Each row is followed by its class.
[ 17   4 -14 -19  18  32  -9   3 -14 -58   5 -12  21  -1  78   7 -38  -6
  -1 -58 -36  21  17   1  60  44 -38  55 -26  31  -3   8   7   3 -14  72
  26]
J_346
[ 52   1   1 -10  19  15 -18 -21 -14 -55  -9   4  -1 -10  22 -20 -33   3
 -14 -68 -39  15  21  -8  53  44 -10  43  -4  21 -16  19   9 -34 -28  60
  -6]
J_994
[ 18 -12   8 -29  25  49 -22 -31  -9 -53   8 -20  25  -3  24 -13 -41   9
   2 -48 -38  10  -2  37  52  37 -57  40 -36  51  -8   2   2  -6 -15 108
  18]
J_994
[ 31 -15   6 -22  21  12 -24 -26 -11 -15   0 -23  12  -1  26 -11 -56  -4
   3 -65 -29  20  32 -30  34  34 -10  14 -10  39  -6   5   5 -32   2  64
  31]
J_248
[ 27 -37 -35  -3  26  28 -28  29 -21 -51   3   2  -8  22  48 -13 -39   7
 -19 -87 -31  33  29   2  37  72 -40   4   9  23 -32  26  17  12   9  81
  36]
J_498
[ 36 -29 -33 -33  16  46 -18 -13 -20 -51   3   2   4   0  22  -3 -45  11
 -10 -67 -37  26  23   9  34  35 -44  21 -22  45  -9  17   5  -9  -6  97
  12]
J_97
[ 21  -8  38 -47  22  32   3 -24  -2 -22  18 -22  -8 -17  47 -24 -54 -35
  41  36   2   0 -32  26   2  36 -60  41   2  37  -7  22  37 -31  16  74
 -18]
J_349
[ 44 -10  -9 -28  20  30 -20 -12  -5 -22   3 -11   6   5  36 -13 -48   6
  -8 -57 -33  35  40   1  53  52 -24  37  -9  29 -11  23   5 -25 -24  65
  10]
J_346
[ 23  -7  39 -45  20  24  19 -18   3 -33  23 -10  -4 -27  52 -16 -52 -43
  42  28   5   1 -21  27   6  34 -56  56  -3  25 -13  36  38 -30   9  70
 -21]
J_498
[ 44  -5  -4 -28  32  28 -22  -6 -19 -44   1 -12   4  15  -4 -17 -26  15
 -10 -54 -33   1 -12  22  40  39 -48  31 -25  45 -34  18   3   1  15  64
  -6]
J_832
[ 26 -26  14 -30  22  55 -43  -8 -20 -38  15 -22   9  -5  36 -22 -51 -22
  -3 -42 -19  25  28  11  38  50 -41  16 -11  30 -19  -3  -1 -34   2  97
  59]
J_248
[ 28 -21   1 -23  15  61 -33 -14 -22 -41   5 -21  22   8  42  11 -68   1
 -20 -73 -29  21  14  13  20  43 -33  17  -6  24 -26 -20   6 -23 -19  84
  20]
J_248
[ 18  12 -10 -21  37  28 -37 -17 -36 -26   8  -9  24  23  14 -34 -19  10
 -18 -46 -43  18 -25  27  49  45 -39  30 -18  57 -24  40 -14   0  20  53
  -1]
J_346
[  3 -14  -7  -9  28  45 -12 -30 -28 -48   5 -16  17   1  49   5 -56   3
  -8 -39 -30  21  11  21  61  29 -45  23 -18  36 -24   7  20  -5 -11  99
  24]
J_598
[ 43 -11 -12 -41  28  35 -22 -19 -11 -49   2  -3   3  14  21 -19 -41  20
   0 -22 -50  -3 -13   2  46  29 -41  37 -19  56  -3  14  11 -14  -7  72
 -17]
J_217
[ 22 -30   1   2  16  38 -28   5 -25 -33  12  -6  25   5  73 -12 -55 -16
 -23 -85 -30  31  21  -9  27  63 -29   6  -2  22 -16   8  12 -12   2  84
  30]
J_346
[  8 -13 -16  -5  26  40 -18  -6 -21 -50   6 -13  11  11  39 -11 -54   9
 -10 -71 -35  23  30   9  34  40 -52  12 -20  25  -6  -6  22   7  -3 108
  39]
J_598
[ 13  -1  43 -38  17  24  13 -23  -4 -22  28 -22   0 -18  60 -24 -50 -40
  38  37  12   7 -18  16   4  35 -55  48   7  28 -10  33  34 -31  19  60
  -5]
J_248
[ 22 -15  17 -28  18  40  -7 -15 -11 -25  -3 -44  21  -3  36 -27 -45  -1
  -5 -64 -31  16  18   4  30  33 -46  31 -28  32   6   8  19 -12  31  83
  29]
J_701
[ 24  -1  39 -45  24  33  15 -14  -2 -26  30 -20  -4 -16  50 -12 -46 -45
  40  35  11  -1 -18  28  10  38 -60  50  -6  32 -13  35  38 -29  13  62
  -7]
J_498
[ 24   1  16 -36  19  36 -23 -21  -9 -40  -1 -18  27   2  43  -4 -53  -7
 -16 -63 -47  19   4  19  30  54 -30  42 -42  38  -9   9  -4 -22   4 103
   1]
J_832
[ -4  -2   0  11  19  35 -15 -15 -44 -44  -9 -30   8  14  54  -4 -59  -2
 -13 -58 -20  44  22   9  44  43 -39  15  -2  19 -14   2  24  -5  -1  89
  40]
J_42
[ 19 -12  44 -41  13  27   5 -21  -2 -23  20 -29  -5 -20  54 -31 -53 -41
  43  36   4   6 -19  23   9  39 -57  46   5  28 -10  24  39 -27  15  75
 -14]
J_451
[ 33  -5  50 -46  18  29  10 -13  -1 -23  28 -24  -4 -16  50 -24 -50 -38
  37  39   7  -2 -20  18   6  36 -56  43  -3  28  -9  25  45 -33  17  59
 -12]
J_217
[ 22 -11  47 -46  13  27  -3 -22  -7 -29  20 -21  -3 -31  46 -30 -53 -42
  38  34   1   8 -17  25  11  40 -63  43   6  21 -10  21  43 -22  15  74
 -15]
J_217
[  3 -15  -8   0  26  37 -24  -6 -26 -36  21 -25  14   6  66 -11 -38 -31
 -10 -63 -19  31  41  -1  61  66 -39  22 -16  27 -10   5  15   2  -5  86
  70]
J_346
[ 38  15  30 -23  28  39  -8  -2 -16 -34  15 -34  19  17  15 -18 -44  -7
   0 -51 -19   7  -5  22  33  21 -31  33 -64  44  -6  -2  -3 -28   9  85
  36]
J_346
[ 26 -18   6 -22  12  24 -11 -13 -12 -44   2 -30  19  -2  55  -9 -45  -7
  -4 -64 -19  23  27  -3  52  44 -28  44 -16  37  -9   3  12 -14  -2  81
  25]
J_832
[ 18 -10  42 -44  18  37  -4 -16  -6 -29  23 -29  -5 -18  56 -31 -59 -41
  41  36   4   5 -19  34   4  49 -67  44   4  26 -10  25  36 -26  19  86
  -8]
J_451
[ 10  14  20 -15  22  30 -32 -37 -25 -40  11 -10  27 -15  38 -21 -45 -12
  -6 -45 -38  18  -9  13  61  41 -12  41 -27  47 -24   3  -8 -34 -22  97
  26]
J_832
[ 16 -12   5  -6  29  33  -8  -1 -19 -21  10 -33  20  19  47  17 -57  -3
 -24 -72  -6  16  34   2  30  34 -30  12 -42  35  -8  -8  14 -11  47  93
  26]
J_598
[ 21  -4  45 -42  18  33  12 -22  -6 -20  24 -32 -10  -8  53 -19 -47 -32
  44  39   6  -2 -23  25  10  36 -62  48   4  29  -2  25  43 -24  20  68
  -4]
J_994
[ 26  -2  42 -45  25  35   9 -13   0 -31  27 -10  -7 -10  54 -21 -48 -42
  40  39   0   2 -28  29  10  37 -68  44  -5  42 -13  33  40 -29  16  68
  -6]
J_42
[ 29 -13  48 -43  17  39   1 -17   3 -27  30 -27  -6 -11  46 -22 -53 -54
  39  43  17  -2 -10  30   8  44 -60  36   2  29 -18  18  38 -29  18  66
  -5]
J_97
[ 16  -4  49 -43  22  38  10 -18   6 -16  28 -19  -3  -8  45 -23 -49 -46
  38  28  -4  -6 -21  25   3  38 -64  40 -10  29  -4  24  35 -27  24  69
  -1]
J_701
[ 21 -14  46 -52  17  34  13 -13   0 -18  22 -15 -10 -16  41 -12 -49 -51
  45  34   5   4 -17  26   7  38 -51  44   1  27 -16  30  32 -27  21  65
  -5]
J_498
[ 48 -32 -17 -23  24  36 -28   8 -10 -50  23  -1   4  17  25 -20 -15   6
 -21 -43 -30  13   9   9  37  48 -56  22 -21  49 -25  32  -4 -21  10  63
  10]
J_820
[ 18 -25  10 -22  29  56 -36 -28 -26 -29   5 -22  24 -11  21 -16 -52  -1
  -7 -54 -42  20   3  12  36  35 -42  19 -26  44 -12  -2   0 -25  -5 101
  26]
J_346
[ 42   8 -14  -3  30  44   8   0  -5 -46  29  -7  14  29  37  10 -31   1
 -36 -58 -32   6  28  -1  39  35 -28  24 -38  41 -18  11  13 -25 -16  55
  18]
J_598
[ 19  -7  48 -39  22  35  16 -14   1 -26  32 -17  -1  -4  52 -13 -44 -51
  33  37   6   0 -27  28   8  27 -61  48  -5  33 -10  23  36 -35  25  56
 -12]
J_701
[ 22  -6  52 -38  23  35  15 -19   5 -24  28 -12   1 -16  54 -17 -49 -53
  39  34  16  -3 -25  29   9  42 -60  38  -1  29 -12  24  38 -29  18  57
 -14]
J_349
[ 21   5  18 -13  10  23 -25 -46 -18 -41  -2 -33  25 -23  16 -36 -44   2
  -8 -53 -32  19   1   8  37  21  -7  34 -27  27 -12 -14  16 -34 -41  92
  22]
J_820
[ 11 -13  49 -45  19  37   9 -21  -4 -25  23 -17  -7 -16  56 -24 -49 -46
  38  38   1   3 -25  25   9  42 -57  44   6  29  -9  27  33 -31  24  73
  -4]
J_832
[ 34 -30 -18 -13  20   6 -27  -6 -29 -45 -12   9  14 -18  45  -8 -34  -9
  -8 -62  -8  21  32 -19  55  53 -16  28   3  31 -18  28  18  -1   6  77
   4]
J_498
[ 23 -13  39 -46  17  28  10 -18  -3 -20  19 -22  -8 -13  46 -29 -48 -39
  36  34   1   1 -23  25   3  34 -58  41  -6  26  -9  29  34 -28  31  70
 -21]
J_451
[ 25 -37  -5 -33  13  42 -50 -17 -22 -41  -8 -32   7   3  43 -21 -35  -8
  -9 -44 -15  31  22  22  56  50 -26  22  -8  45 -23  -1  12 -22  -2  97
  29]
J_97
[ 27 -23  -3  -6  20  28 -25   4 -19 -32  17  -9   3  16  30   2 -51  -3
 -12 -81 -36  28  23 -16   5  49 -33  -1 -21  40 -11   5  -1 -32  -1  93
  37]
J_832
[ -6   2  -5 -15  29  40 -13  -4 -17 -26   8 -25   3  33  70  11 -49 -15
   1 -44 -18  22  23   6  50  61 -44  29 -23  42   8   5  24   8  28  95
  41]
J_701
[ 19  -9  46 -39  26  40  10  -9  -2 -25  34 -22  -3  -1  53 -18 -51 -46
  36  31   9  -2 -21  30   3  33 -70  38  -8  31  -7  27  35 -36  27  67
   6]
J_701
[ 26  -4  43 -48  25  36  11 -13   5 -30  27  -9  -6 -10  56 -18 -48 -42
  42  32   1  -5 -30  25   5  47 -64  48  -8  34  -9  28  33 -28  12  70
 -14]
J_349
[ 21 -24  -3 -27  22  37 -35 -34 -22 -43   7 -26  22   3  23   0 -60   0
   0 -56 -33  26  13  20  36  33 -44  24 -33  48  -6  -1  -1 -23 -26 110
  17]
J_451
[ 19  10   4 -10  24  39 -18 -20 -32 -41  10 -20  19  -6  26  -7 -47 -17
 -14 -66 -14  25  21  28  52  43 -40  28 -37  23 -14   7   5  -5   7  92
  26]
J_451
[ 22  -8  40 -40  17  42  13 -20   4 -33  30 -21  -8 -11  52 -17 -55 -49
  33  39   5   3 -16  33  13  36 -53  44  -2  27 -14  21  34 -30  15  69
  -7]
J_97
[ 25 -17  44 -46  19  37   6 -22   5 -35  26 -15  -6 -25  45 -22 -50 -37
  37  30 -10   2 -27  26   6  41 -63  46  -3  30 -13  34  34 -27  12  77
  -8]
J_820
[ 28  25  15 -15  20  17 -10   3 -25 -47  16 -23   3  11  26 -28 -24  -9
   6 -54   3  17  10  18  56  20 -13  41 -23  48  -9   9   4 -25   8  68
  52]
J_598
[ 30  -9  47 -51  24  36  14 -10   3 -21  29 -16  -6 -14  39 -10 -47 -48
  42  31  12  -2 -17  27   3  37 -54  47  -9  32 -12  28  35 -32  17  65
  -6]
J_498
[ 27 -11  48 -43  15  33  15 -21   4 -25  30 -18  -5 -14  51 -17 -46 -54
  38  39  15  -2 -20  25  14  33 -46  46   0  31 -17  22  36 -32  19  55
 -12]
J_97
[ 25   3  -1 -12  26  38 -26 -33 -30 -54  14 -25  11  -2  28  -7 -54  -8
 -12 -35 -20  30   2  34  58  21 -21  32 -34  38 -25  -2   4 -47 -39  98
  26]
J_451
[ 29   1  47 -42  27  45  16 -13  -6 -26  30 -15 -11 -14  46  -5 -46 -42
  36  29  11  -6 -18  30   7  42 -60  48 -10  24 -10  23  38 -33  26  69
  -3]
J_994
[ 24 -16  36 -43  18  35   8 -14   4 -35  29 -14 -10  -8  46 -24 -49 -47
  41  42   7   0 -19  31  13  34 -62  38   3  32 -16  23  34 -23  24  66
  -9]
J_97
[  4 -23  -2 -10  15  18 -27 -27 -14 -21  -2 -21   7 -16  34 -34 -43 -14
   9 -54 -37  25  29 -22  44  39 -20   4 -12  35  -7  -9  21 -10   5  97
  46]
J_97
[-11  -2  16 -16  24  39 -25 -26 -16 -33   0 -31  26   5  38 -23 -35 -10
  -9 -61 -52  37   9  23  36  60 -49  26 -34  41 -10  16   6  -2  -1 101
  45]
J_42
[ 36  -2   8  -9  10   4 -27  -1 -21 -46  -5 -20  21   9  49  -7 -30  -9
 -10 -93 -29  29  28 -13  36  47 -34  40 -16  30 -18   3   7 -22 -14  53
  11]
J_42
[ 38 -23 -10 -24  26  25 -22 -12   4 -36  13  12  11  10  17 -22 -20  12
 -20 -67 -55   4   0   6  55  25 -47  32 -48  56  -6  27 -19 -18  18  81
  -4]
J_701
[ 29 -11   0 -24  24  12 -20 -20  -8 -40  -4 -10  32  -7  32 -24 -30   7
 -18 -68 -50  25  18 -10  46  52 -25  53 -44  42 -17  17 -13 -27  -6  88
  -6]
J_349
[ 21  -9  39 -20  18  34 -43 -13 -27 -40   6 -24  29 -12  28 -27 -52 -18
  -3 -71 -23  25   4  25  32  46 -36  12 -41  22 -15 -10   9 -16   1 114
  44]
J_217
[ 31   9   2   6  30  18 -29   6 -24 -69   0  12  18  27  34   1 -42  -5
 -23 -85 -29  26   5  23  47  58 -36  36  -5  21 -39  21  -3 -12  -8  54
 -11]
J_701
[ 26 -17  45 -45  23  41   6 -12   2 -22  31  -9 -10  -4  48 -10 -50 -47
  33  33   7  -2  -9  26   6  40 -54  35   3  27 -14  25  36 -29  16  69
  -1]
J_598
[ 17  -5  41 -47  17  36   8 -14   1 -24  27 -20  -3 -26  54 -17 -48 -40
  42  34  14   9 -18  37   8  44 -58  51   9  34 -16  36  38 -31  10  70
 -10]
J_498
[ 18 -10  42 -46  20  34  12 -21   4 -31  24 -16  -8 -24  52 -18 -54 -36
  41  34  -1   5 -23  26   8  41 -56  49  -1  28 -13  33  36 -30  17  76
  -8]
J_820
[ 21 -11   8 -24  21  48 -36 -25 -13 -29   8 -26  30  11  37 -10 -46  -3
 -17 -55 -44  29  22  17  38  53 -51  20 -23  47 -15  11  -2 -25 -15  79
  23]
J_42
[ 42 -44   2  -1  19  37 -21  21 -14 -34  15 -14  20   7  56  10 -43 -17
 -24 -97  -8  36  53 -16  29  66 -28  16  -8  24 -26  -2  13 -23  -2  67
  31]
J_346
[ 27  -4  47 -44  21  37  11 -15   2 -21  34 -13  -6  -7  48 -19 -49 -45
  41  43  10  -4 -17  16   5  32 -56  39  -1  28 -15  21  31 -37  15  55
   3]
J_248
[ 35   3  -2  -8  23  51 -24  -8 -24 -34  21 -11   7  22  22  -7 -42   5
  -9 -44 -18  15  10  20  36  39 -41   4  -7  42 -17   4   8 -24 -12  68
  29]
J_994
[ 22   5  40 -39  25  31  13 -18  -6 -21  31 -22  -8  -4  57 -24 -38 -38
  38  45  12 -10 -24  25  14  38 -57  48  -5  30  -6  26  40 -31  24  60
  -4]
J_994
[ 25  14   3  -6  16  14  -4 -21 -14 -40   3 -23  12  -9  27 -31 -32  11
  -6 -61 -14  22   1  18  48  20 -31  39 -20  33 -11   8  12 -20 -10  63
   6]
J_349
[ 45  -2  -3 -21  14   4  -8  -5  -6  -6   7 -41   3   3  27 -40   5  -4
  -8 -66  -6   8  25 -26  45  34 -13  25 -24  55   1  14  20 -23  21  34
  34]
J_349
[ 25  -4  40 -46  21  28   3 -15   4 -27  29 -13  -4 -13  50 -26 -50 -33
  40  38   8   1 -18  23   5  35 -62  46  -4  31 -15  27  29 -34  15  69
  -8]
J_248
[ 48 -19   5 -11  23  54 -13 -20 -19 -30  13 -19  17  -4   9   6 -48 -14
 -26 -59 -13  13  30   6  27  34 -33   1 -25  31 -26   3  15 -32   0  65
  13]
J_97
[ 21  -8  -7 -12  16  19 -23 -10 -11 -49  12 -11  28  11  44   8 -53 -15
 -15 -73 -13  45  41  19  39  51 -31  24 -21  40 -23  16  -8 -27  -5  76
   8]
J_97
[ 15 -17  48 -44  22  42   8 -20   2 -33  25 -12  -4 -17  48 -16 -57 -45
  36  37  -2   6 -22  34   6  48 -61  40   0  22 -18  33  30 -29  19  74
  -5]
J_820
[ 16 -13  44 -46  20  44  13 -14   4 -26  31 -14  -6  -5  48 -11 -51 -44
  33  46   7   4 -13  39   9  35 -61  41  -1  31 -15  24  34 -25  20  77
  -8]
J_598
[ 23 -11  44 -43  24  44   4 -13  -1 -36  28 -10  -6 -19  49 -20 -59 -38
  35  36   3   7 -16  31   6  41 -66  41  -5  20 -25  28  29 -36  11  83
   1]
J_248
[ 26  -6  36 -45  16  29   7 -17  -4 -17  23 -18  -8 -19  46 -32 -50 -33
  35  29  -1   4 -10   9   0  38 -58  39   1  21 -11  34  34 -26  22  68
   1]
J_248
